In the rows, 128 means zero.
Each row has two labels, one from each of two sets.
[ 95 150 162 102 136 196  99 141 144 163 142 100 176 120  86 164  96  77
 100 116 132 111 128 101 125 152 144  81  82 143  75 127 130 119  67  93
 148 131 121 212  80 125 169  97 126 143  97 127 144  99 135  92 210 124
  93 111 126 158 142  32 124  97 161 124 159 166] : P & F
[149 133 121  97 128 159 118 137 145 149 133  96 168 111  95 178 133 111
 128 134 122 121 126  75 119 159 137 124 121 144  83 112  89 135 120  90
 149 106 124 146  39 191 128  92 138  99 126 111 141  51 187 114 163 159
 125 148 114 115 133  76 174 109 143 128 114 181] : C & Y
[ 85 139 148 125 142 153 107 113 149 157 124 108 159 140 101 139  92 100
 108 141 135  86 129 136 119 129 144 137 127 127  38 116  89 130  94  95
 141 126 131 133  96 127 129  99 123 120 119 126 110  93 137 125 177 107
 109 125 110 137 132  99 118  98 146 104 173 168] : P & F
[128 104 140  76 149 186  83 128 135 152 130 100 114 135 104 159 125 126
 110 145 127 127 143  88 142 174 135 152 128 144 138 124  89 136 103 104
 134 111 115 120  68 121 172  89 167 148 123 118 123 134 195 144 164 138
  93  97 115 128 136 110 132 113 123 167 148 153] : C & A
[120 126 123  88 135 178  81 134 132 158 142 115 145 133 103 145 125  64
  91 118 122 108 122  60 119 143 116 116 109 134 172 132  94 134  73 142
 141 126 150 162  73 113 155  92 133 170  92 109 143  99 156  98 148 159
 125 108 126 118 151  58 132  95 109 159 109 139] : P & K
[123 109 154 120 116 221  97 153 133 179 122  83 161 139  83 131 102 100
 111 128 127 112 102 101 125 160 130 112 127 145  32 118 131  98  97  89
 147 112 145 151  64 107 123 108 132 167 134 130 127  45 111  88 150 117
 119  80 114 129 129  77 154 124 130 168 176 170] : X & F
[152 117 123 106 125 180  82 148 148 164 167  72 179 141  99 156 118 101
 118 139 123 118 115  54 125 180 146 115 122 153  80 109  63 136 110  85
 125 104 145 131   4 134 137  85 138 116 115 107 131  25 218 112 147 158
 110 157 104 102 140  61 193 111 134 187 114 177] : C & K
[132 161 132 154 128  95 103 140 137 123 136 103 171 120 108 152 111 137
 134 134 129 134 138 161 135 105 152  94 118 126  66 113 107 121 116  91
 140  83 134 170 139 129 132 128 112 104 107 144 116 110 129 125 160  99
 107 179 134 135 137 100 108 118 141 114 167 137] : C & F
[168 157 151  82 159 105 113 150 131 140 129 113 177 131 104 170 106 108
 107 118 124 105 137  89 130 142 126  91 117 128 111 110  92 114  94  69
 156 100 120 149  98 117 160  91 149 138  99  97 129  96 183 108 192 120
 102 139 129 145 146  32 115  97  94 145 160 166] : C & F
[127 128 143 112 124 186 106 137 148 145 143  86 147 126  99 184 122  92
 121 127 121 159 128  59 118 169 143 118 110 154  84 118 102 130 122 117
 143 120 103 138  34 147 151  79 140  76 125 127 140  37 215 108 171 163
  97 140 106 136 138  72 161 115 198 169 116 206] : C & Y
[145 106 119  80 148 225  71 132 149 166 136  68 151 137  95 154 133  99
 108 150 121 127 127  54 128 171 134 138 123 157 155 116  65 128  98  94
 143 113 134 121  24 118 151  73 148 145 112 119 140  74 219 120 153 145
 101 106 102 109 148  73 169 115 130 182 129 161] : C & D
[143 134 127  91 141 185  91 151 149 156 144  82 170 134 112 170 118  76
 121 127 122 130 131  58 118 158 132  93 104 145 129 131  82 123  85  92
 158 112 142 152  24 141 160  94 121 152  76 115 164  40 188 109 166 132
 113 129 118 125 158  20 166  81 140 184 108 162] : C & K
[142 101 104 143 146 139 108 131 142 152 134  95 151 134 117 117 110 116
 116 147 130 111 112 106 124 134 135 151 147 126  61 100  62 143 105  94
 121 126 141 115  46 120 109 103 133 106 122 122  96  64 169 143 103 131
 118 141 108 106 130 137 174 113 133 150 125 150] : C & K
[144 124 145 118 156 134 111 151 126 189 120 101 179 138  97 143  99 131
 102 137 122 104 126 116 139 152 134 122 140 136  40 104  89 111 101  63
 132 123 139 124  86 111 134  98 138 106 122 116  97  74 166 126 156  89
  84 118 109 126 130  75 142  90  99 140 188 159] : C & F
[160 137 125 120 133 125 105 130 148 147 142 101 152 138 102 152 127 111
 122 141 120 116 128  82 116 157 135 126 128 157 109 100 100 127 113 108
 145 123 128 146  56 134 129 106 140 116 122 119 132  93 182 109 145 157
 124 151 114 115 134  83 168 121 117 172 115 152] : C & Y
[142 117 252  90 143 174 107 132 136 145 139 102 138 131 106 159 134 125
 107 128 116 119 137  77 137 160 133 148 121 140 138 115  87 138  93  98
 131 117 134 118  46 129 150  85 153 140 133 121 130 114 202 155 144 137
 103 123 117 120 141 118 155 138 114 165 149 151] : C & D
[119 133 122 104 130 160  91 138 142 153 148 102 157 128 114 150 118  87
 112 131 124 120 126  83 125 139 135 106 115 140 141 123  94 133  98 133
 144 128 130 160  64 143 160 126 125 116  92 127 151  95 161 117 150 145
 130 141 129  84 142  72 141 107 154 153  91 147] : P & K
[130  97 104 165 145 160  82 122 133 117 140  87 136 137 107 127 133 165
 117 141 129 137 117 134 128 135 134 181 152 138  62 105 100 146 147 115
 109 124 137  99  68 126 103 104 147 128 163 132  80 100 183 161  92 121
 112 171 110  80 105 201 149 120 153 151 145 148] : C & D
[171 101 140  30 152 184  82 137 141 151 140  97 119 136  92 165 154 143
 121 127 134 111 148  55 131 178 133 147 136 155 182 118  90 110 103  96
 136 109 125 127  42 139 174  70 177 147 120  97 160 150 222 121 163 159
  97 101 107 145 143  86 150 122  99 186 131 155] : C & A
[119 120 137 106 126 191  92 127 154 151 141  93 147 128 108 142 125  71
 108 135 126 105 126  63 111 146 148 128 131 143 100 135  93 149 105 125
 139 109 131 162  45 148 140 103 143 104 118 105 138  88 175 112 159 150
 124 106 116 124 140  99 136 108 168 137 174 181] : P & Y
[161 128 101 121 143 123  79 145 141 145 137  96 160 120 135 161 132  97
 111 134 121 124 130  70 130 129 126 137 109 146 162 119  71 216 106  99
 139 122 137 138  58 143 141  96 131 108  89 107 131  65 198 118 135 129
 117 174 118 103 141  62 170 117 125 168  87 134] : C & K
[114 111 132  89 142 205  88 130 145 150 134 106 134 132  85 159 122  99
 110 120 128 112 123  73 115 173 146 134 121 154 124 126  94 147  91 121
 138 117 121 140  51 173 149  86 144 122 125 127 143 107 184 131 149 158
  98 114 108 124 142 106 137 104 161 143 118 158] : P & D
[143 105 126 110 155 180  72 114 132 147 139  97 133 137 102 152 128 138
 117 133 123 125 129  92 129 159 136 182 144 147 135 111  84 146 120 101
 125 124 125 121  34 130 133 102 160 134 134 125 123 126 186 153 128 123
 113 126 104 122 151 151 156 133 134 162 129 151] : C & D
[ 75 157 148 130 125 183 109 122 158 127 136 105 157 121  92 160 115  96
 140 127 134 132 124 112 117 149 159 113 119 146  53 134 124 141 124 119
 141 112 115 166  75 182 146 112 125  92 140 137 152  93 125  94 155 159
 116 123 124 152 123  93 132 112 203 119 140 182] : P & Y
[146 172 155  98 130 101 134 144 123 123 146 118 161 110 109 197 118 117
 130 113 133 135 148 125 151 129  32  88 113 127 117 126 135 112 128  92
 154 124 120 154 135 136 172 105 141 109  84 121 154 107 148  99 210 125
 112 155 125 177 142  37 116 109 141 143 144 152] : C & F
[157 143 138 113 132 137  86 141 134 149 145  87 158 124 105 183 128 110
 125 129 123 142 125 102 131 163 145 110 127 139 123 113  83 124 116  95
 150 115 127 139  67 138 155 105 141 118  98 120 145 100 184 115 169 151
 112 158 108 152 145  69 165 125 139 181 120 159] : C & K
[121 102 129  52 153 216  62 136 156 167 131 102 133 129 114 139 123  90
 102 129 154 102 122  64 116 166 125 146 115 144 150 124  83 141  80 120
 131 115 122 138  46 125 149  74 152 146 114 110 137 121 184 120 149 146
 109  62 116 117 141  97 137 107 128 150 128 146] : P & D
